Below is a small trained network, with its code and all its weights. Each question gives an input and a class and asks what happens when units are switched off, that is, made to give their printed mean instead of their output.

import numpy as np


def w(rows, s, z=0):
    codes = np.array(rows[::2]) - 128.0
    scale = np.full(codes.shape[1], s)
    scale[-1] = z or s
    return codes * scale


def norm(h):
    return h / np.sqrt((h * h).mean(-1, keepdims=True) + 1e-5)


def f(y):
    return np.maximum(y, 0)


def log_softmax(a):
    a = a - a.max(-1, keepdims=True)
    return a - np.log(np.exp(a).sum(-1, keepdims=True))


def net(x, mask):
    res = np.array(x, float).reshape(1, 7) / 4 @ E
    u = 0
    for l in range(2):
        y = f(norm(res) @ A[l][:, :-1].T + A[l][:, -1])
        res = res + np.where(mask[u : u + 6], y, B[l][:, -1]) @ B[l][:, :-1]
        u += 6
    return log_softmax(norm(res)[-1] @ U[:, :-1].T + U[:, -1])


A, B = {}, {}
E = w([
[132,138,120,140,131,133,124,139,110,120],'x0',
[2,202,229,207,81,117,66,79,93,195],'x1',
[140,125,132,130,117,125,128,136,132,139],'x2',
[125,125,125,132,122,147,133,141,123,133],'x3',
[157,172,76,134,89,98,228,57,78,185],'x4',
[209,182,37,146,232,217,65,121,218,177],'x5',
[135,124,129,124,123,123,119,132,124,141],'x6',
],0.0075)
A[0] = w([
[124,145,75,139,113,107,181,92,94,158,196],'0.n1',
[226,70,70,93,189,131,164,136,162,101,127],'0.n2',
[138,101,62,113,73,107,147,103,111,84,24],'0.n3',
[159,2,80,79,118,61,193,197,101,28,76],'0.n4',
[142,133,213,98,134,150,80,204,159,78,254],'0.n5',
[106,41,68,86,121,126,99,177,150,101,107],'0.n6',
],0.0084,0.0046)
B[0] = w([
[137,136,113,55,74,138,174,110,136,58,206],'0.n1',
[115,167,92,46,126,161,120,234,47,77,245],'0.n2',
[201,100,111,119,116,150,109,62,179,193,156],'0.n3',
[72,175,90,254,174,141,21,61,203,211,255],'0.n4',
[138,99,164,161,202,105,154,160,116,119,230],'0.n5',
[186,128,213,142,153,131,230,79,116,110,186],'0.n6',
],0.0086,0.0094)
A[1] = w([
[108,68,191,160,109,81,88,187,91,89,38],'1.n1',
[141,154,102,136,54,136,121,61,136,139,99],'1.n2',
[148,207,2,129,105,149,102,64,175,191,99],'1.n3',
[154,134,74,170,182,165,31,176,219,122,189],'1.n4',
[126,154,115,171,145,137,37,190,151,144,48],'1.n5',
[84,107,139,135,198,122,114,119,184,177,3],'1.n6',
],0.0085,0.0039)
B[1] = w([
[73,115,29,29,87,71,31,236,119,63,174],'1.n1',
[181,55,119,188,94,210,145,45,3,153,187],'1.n2',
[46,2,59,125,14,133,10,202,247,152,242],'1.n3',
[177,159,246,140,95,64,246,13,42,122,254],'1.n4',
[119,119,156,146,200,126,152,82,229,143,180],'1.n5',
[117,178,123,232,166,122,39,147,249,249,168],'1.n6',
],0.0065,0.0099)
U = w([
[124,128,179,212,199,107,124,98,163,142,248],'0',
[107,58,65,153,53,169,103,81,148,155,245],'1',
[41,92,172,111,113,80,78,209,103,90,2],'2',
[100,128,166,118,59,99,216,86,6,118,132],'3',
[212,128,162,83,196,170,191,158,92,72,133],'4',
[176,141,34,34,107,175,165,177,141,103,8],'5',
],0.016,0.0023)

Each question gives the input, the list of numbers given to net, and the class t.
The units are the neurons (one row each of A and B). Each row of codes is followed by its name. A weight is (code - 128) times the scale printed after its matrix; where a second scale follows, it is the last column's (A, B and U).
mask holds one flag per neuron, layer by layer. A switched-off neuron (its flag False) gives its mean, the last column of its row in B, instead of its output. The means were averaged over made-up inputs and are rounded, as every weight is.
A unit's drop is (log p(t) with every unit on - log p(t) with that unit switched off) / (log p(t) with every unit on - log p(t) with every unit switched off).
The circuit of an input: a set's keep is (log p(t) with only the set's units on - log p(t) with every unit switched off) / (log p(t) with every unit on - log p(t) with every unit switched off). Starting from all 12 units, units are removed one at a time, each time the one whose removal leaves the highest keep (on an exact tie, the one counted first), for as long as the keep stays at least 0.8.
units of the circuit, in order: the units of the circuit, biggest drop first
top k neurons: the k neurons with the biggest drops, biggest first
top k neurons in layer l: the k neurons of layer l with the biggest drops, biggest first
drop of u: that unit's drop, to one decimal
input [1,-7,8,-3,-5,-6,0], class 0: units of the circuit, in order : (0.n4)
input [-4,5,-2,-6,-2,0,1], class 2: top 2 neurons : (0.n4 1.n1)
input [5,-5,4,-8,-4,1,6], class 4: top 3 neurons in layer 0 : (0.n2 0.n6 0.n3)
input [-1,4,3,8,0,0,-7], class 2: top 3 neurons : (0.n4 1.n4 0.n6)
input [0,0,8,-4,6,5,2], class 5: top 3 neurons : (0.n4 0.n2 0.n1)
input [2,4,-3,-2,0,-2,1], class 2: top 2 neurons : (0.n4 1.n4)
input [6,5,8,1,2,8,-1], class 1: top 3 neurons : (1.n3 0.n5 0.n4)
input [-1,-4,1,-4,-4,1,-3], class 4: top 3 neurons in layer 0 : (0.n2 0.n6 0.n3)
input [0,0,2,3,-8,1,-7], class 4: units of the circuit, in order : (0.n4 1.n3)
input [-6,-3,-1,-1,2,4,-1], class 5: top 2 neurons : (0.n5 1.n4)
input [2,-1,0,-4,8,-1,-6], class 1: top 3 neurons in layer 1 : (1.n4 1.n3 1.n2)
input [-3,0,-5,5,-6,1,3], class 4: top 3 neurons : (0.n4 1.n3 0.n6)
input [3,-8,-2,-8,-2,8,-4], class 4: top 2 neurons in layer 1 : (1.n4 1.n3)
input [-3,-7,3,-6,5,-8,-4], class 1: units of the circuit, in order : (0.n4)
input [-3,-5,-2,0,0,3,8], class 4: top 2 neurons in layer 0 : (0.n2 0.n6)
input [4,-8,-7,-7,-1,6,0], class 4: top 3 neurons in layer 1 : (1.n4 1.n3 1.n1)
input [-8,-8,2,-8,-8,-1,-2], class 0: top 2 neurons in layer 0 : (0.n4 0.n1)
input [-5,-3,-4,5,-2,-1,5], class 0: drop of 0.n4 : 1.9
input [-7,-7,4,-6,-7,-3,7], class 0: drop of 0.n4 : 1.8
input [1,-8,-1,-1,4,-7,2], class 1: drop of 0.n4 : 1.5
input [4,-5,8,-1,7,-7,1], class 1: drop of 1.n1 : 0.0
